Here is a tiny trained network, its code and every weight. The questions are about switching its units off for an input and a class, where a switched-off unit gives its printed mean instead of its output.

import numpy as np


def w(rows, s, z=0):
    codes = np.array(rows[::2]) - 128.0
    scale = np.full(codes.shape[1], s)
    scale[-1] = z or s
    return codes * scale


def f(y):
    return np.maximum(y, 0)


def log_softmax(a):
    a = a - a.max(-1, keepdims=True)
    return a - np.log(np.exp(a).sum(-1, keepdims=True))


def net(x, mask):
    res = np.array(x, float).reshape(1, 4) / 4 @ E
    y = f(res @ A[0][:, :-1].T + A[0][:, -1])
    res = res + np.where(mask, y, B[0][:, -1]) @ B[0][:, :-1]
    return log_softmax(res[-1] @ U[:, :-1].T + U[:, -1])


A, B = {}, {}
E = w([
[37,215,114,87,67,75],'x0',
[73,129,78,190,231,65],'x1',
[70,110,155,239,59,197],'x2',
[154,198,20,158,102,254],'x3',
],0.0098)
A[0] = w([
[198,127,154,104,210,167,127],'N1',
[74,203,129,41,80,93,83],'N2',
[57,138,102,97,103,115,110],'N3',
[95,71,133,102,104,75,132],'N4',
[82,70,174,253,88,163,42],'N5',
[107,124,88,173,77,144,110],'N6',
[28,215,81,116,70,64,102],'N7',
[163,160,122,36,162,107,14],'N8',
[119,101,214,119,191,119,124],'N9',
[99,195,148,103,113,112,98],'N10',
[93,108,181,108,129,114,149],'N11',
[89,122,128,158,80,114,133],'N12',
[133,118,152,101,134,104,143],'N13',
[131,113,154,157,90,65,124],'N14',
[111,216,147,119,134,138,132],'N15',
[69,134,136,61,72,147,107],'N16',
[197,129,158,39,34,188,57],'N17',
[65,130,139,160,187,133,3],'N18',
[86,164,128,137,125,109,98],'N19',
[119,80,175,153,137,82,167],'N20',
[85,97,161,134,160,108,131],'N21',
[129,159,89,129,129,168,129],'N22',
[119,175,91,144,151,173,133],'N23',
[119,100,154,124,117,112,156],'N24',
[162,106,155,83,79,158,68],'N25',
[90,134,173,213,96,155,45],'N26',
[97,104,173,127,145,87,120],'N27',
[179,157,43,109,129,161,116],'N28',
[140,144,26,128,139,133,185],'N29',
[201,161,84,54,163,82,82],'N30',
[112,168,116,125,54,31,78],'N31',
[87,148,99,201,194,95,30],'N32',
[159,89,171,117,158,182,150],'N33',
[72,81,174,215,77,132,93],'N34',
[220,53,156,206,202,164,130],'N35',
[164,176,91,148,136,187,89],'N36',
[117,112,253,79,112,139,98],'N37',
[128,125,162,98,157,104,87],'N38',
[117,96,165,119,66,164,52],'N39',
[120,162,121,128,149,175,154],'N40',
[170,124,173,110,17,151,69],'N41',
[53,95,37,187,206,95,62],'N42',
[66,67,222,118,142,121,138],'N43',
[121,131,124,90,127,58,135],'N44',
],0.012,0.0018)
B[0] = w([
[175,69,112,185,177,136,207],'N1',
[180,80,165,176,180,163,215],'N2',
[226,105,177,147,183,132,174],'N3',
[122,183,87,119,111,152,187],'N4',
[137,65,86,75,238,87,247],'N5',
[122,121,91,84,142,146,188],'N6',
[216,120,164,212,174,139,231],'N7',
[87,87,46,102,193,73,207],'N8',
[121,147,133,94,116,189,207],'N9',
[162,110,165,192,167,148,173],'N10',
[136,212,123,163,119,190,180],'N11',
[169,81,74,82,167,124,175],'N12',
[127,155,118,53,123,168,172],'N13',
[118,165,130,124,150,193,175],'N14',
[187,174,128,147,160,119,168],'N15',
[146,107,182,142,158,80,187],'N16',
[62,154,175,173,89,54,240],'N17',
[70,139,174,117,99,43,171],'N18',
[145,111,129,186,167,107,162],'N19',
[150,188,107,121,58,191,202],'N20',
[105,186,133,87,76,187,179],'N21',
[116,205,100,113,115,212,178],'N22',
[111,198,113,112,113,189,185],'N23',
[157,202,96,151,97,141,164],'N24',
[53,87,182,128,108,41,187],'N25',
[113,76,44,89,183,125,209],'N26',
[150,204,93,116,81,161,190],'N27',
[118,206,114,71,113,162,199],'N28',
[87,177,135,37,120,172,191],'N29',
[103,41,58,44,195,1,225],'N30',
[153,153,148,141,174,131,192],'N31',
[65,111,220,156,47,34,197],'N32',
[181,112,163,213,143,121,189],'N33',
[111,53,5,30,209,107,223],'N34',
[220,123,198,224,166,144,254],'N35',
[130,233,147,99,90,208,198],'N36',
[84,187,162,126,84,163,214],'N37',
[132,147,85,85,112,153,176],'N38',
[89,105,126,130,95,41,182],'N39',
[134,177,131,101,121,171,167],'N40',
[77,118,159,145,90,61,212],'N41',
[22,123,197,199,36,55,221],'N42',
[149,210,93,100,109,227,216],'N43',
[131,130,112,94,129,144,191],'N44',
],0.0066,0.013)
U = w([
[109,192,69,85,83,184,67],'0',
[228,90,121,228,163,115,73],'1',
[95,61,1,55,170,67,254],'2',
[25,120,142,160,48,43,197],'3',
],0.014,0.00082)

Each question gives the input, the list of numbers given to net, and the class t.
The units are the neurons (one row each of A and B). Each row of codes is followed by its name. A weight is (code - 128) times the scale printed after its matrix; where a second scale follows, it is the last column's (A, B and U).
mask holds one flag per neuron, in row order. A switched-off neuron (its flag False) gives its mean, the last column of its row in B, instead of its output. The means were averaged over made-up inputs and are rounded, as every weight is.
A unit's drop is (log p(t) with every unit on - log p(t) with that unit switched off) / (log p(t) with every unit on - log p(t) with every unit switched off).
most important unit: the unit with the biggest drop
k most important neurons: the k neurons with the biggest drops, biggest first
drop when u is switched off: that unit's drop, to one decimal
input [-7,-5,8,7], class 2: most important unit -> N5
input [6,-1,7,-1], class 2: 4 most important neurons -> [N34, N35, N26, N5]
input [7,-6,-8,3], class 2: 4 most important neurons -> [N30, N8, N35, N33]
input [-5,-8,8,1], class 2: 3 most important neurons -> [N5, N34, N26]
input [-6,8,8,-4], class 2: 2 most important neurons -> [N34, N5]
input [8,-7,-8,2], class 1: 2 most important neurons -> [N2, N7]
input [0,4,8,-6], class 2: 2 most important neurons -> [N34, N5]
input [6,-6,-4,0], class 1: 3 most important neurons -> [N2, N7, N42]
input [-3,-2,-4,3], class 2: 2 most important neurons -> [N30, N7]
input [7,8,-4,-8], class 0: 2 most important neurons -> [N43, N27]
input [1,3,5,-5], class 0: 2 most important neurons -> [N30, N43]
input [-7,6,8,8], class 0: 3 most important neurons -> [N36, N30, N23]
input [7,0,2,-6], class 1: 3 most important neurons -> [N7, N2, N3]
input [7,-4,7,1], class 1: most important unit -> N7
input [1,3,-2,-3], class 0: drop when N17 is switched off -> 0.3
input [8,7,-5,5], class 1: drop when N7 is switched off -> 0.8
input [-2,0,5,-2], class 2: drop when N30 is switched off -> 0.0
